Look-ups in named tables: a row name and a column name give one cell, copied from the table.

Table podu
fields: tok, bomilep, rar, sokot, lemugof, vezone, kega, gopu, buv, fadav
levura: [159, 209, 224, 171, 139, 94, 107, 175, 73, 38]
nizak: [227, 154, 196, 163, 168, 126, 172, 115, 88, 59]
rofa: [143, 242, 244, 177, 140, 61, 93, 156, 86, 61]
zafot: [153, 221, 233, 173, 138, 80, 101, 175, 78, 49]
met: [155, 214, 228, 171, 138, 89, 103, 177, 75, 42]
molutop: [154, 215, 228, 171, 139, 89, 103, 177, 76, 43]
sotan: [147, 236, 241, 176, 139, 62, 95, 161, 84, 59]
guvim: [153, 220, 231, 172, 138, 83, 101, 176, 78, 47]
resasel: [149, 234, 240, 176, 139, 63, 95, 163, 84, 58]

rofa, buv => 86
resasel, fadav => 58
zafot, buv => 78
resasel, lemugof => 139
resasel, tok => 149
nizak, buv => 88
resasel, gopu => 163
sotan, sokot => 176
levura, sokot => 171
molutop, lemugof => 139
met, sokot => 171
nizak, tok => 227
nizak, kega => 172
molutop, tok => 154
sotan, rar => 241
nizak, vezone => 126
met, gopu => 177
sotan, fadav => 59
guvim, fadav => 47
levura, fadav => 38
Row with the largest vezone: nizak

tokivag
           tiri   zigat     zed     nub     big  zomaza   figev
vususag   1.487  -5.776  -4.479  -6.424   1.738   1.070  -0.806
begu     -5.447  -5.616  -7.773  -4.244  -8.979  -4.265  -4.241
kipad    -2.732  -3.409  -6.752  -7.681  -5.900  -8.929  -3.945
lup      -2.874  -0.958  -5.834  -9.510  -4.644  -4.929  -6.491
nizag    -5.485  -5.032  -8.673  -0.604  -6.643  -3.622  -3.823
lini     -1.123  -5.192   3.307  -3.124  -6.404  -6.507  -0.149
letopi   -6.098  -3.094  -5.173  -0.074  -7.626  -0.323  -5.385
bazuvir   0.940  -6.309  -4.936  -4.143   3.555  -1.032  -0.112
ker      -6.089  -6.169   2.309  -7.872  -4.774  -6.860  -4.265
pon      -3.546  -6.806  -5.205  -2.156   5.001  -5.075  -1.953
zulilen  -5.490   1.897  -2.039  -2.701  -3.953  -2.521  -8.320
nuvapem  -9.161  -8.133  -5.745  -2.281  -4.639  -1.104  -5.090
selus    -5.902  -0.704  -4.681  -6.727  -0.971  -8.875  -7.485
zov      -3.423  -3.458  -8.128  -4.871  -7.395  -7.230  -3.866

What is the zed of selus in tokivag?
-4.681
What is the zigat of selus in tokivag?
-0.704
What is the zed of vususag in tokivag?
-4.479
What is the zigat of zov in tokivag?
-3.458
What is the big of ker in tokivag?
-4.774
What is the tiri of kipad in tokivag?
-2.732
What is the zomaza of kipad in tokivag?
-8.929
What is the zigat of ker in tokivag?
-6.169
What is the zigat of nuvapem in tokivag?
-8.133
What is the tiri of bazuvir in tokivag?
0.940
What is the tiri of vususag in tokivag?
1.487
What is the nub of lini in tokivag?
-3.124
What is the zed of nizag in tokivag?
-8.673
What is the zigat of bazuvir in tokivag?
-6.309
What is the nub of bazuvir in tokivag?
-4.143

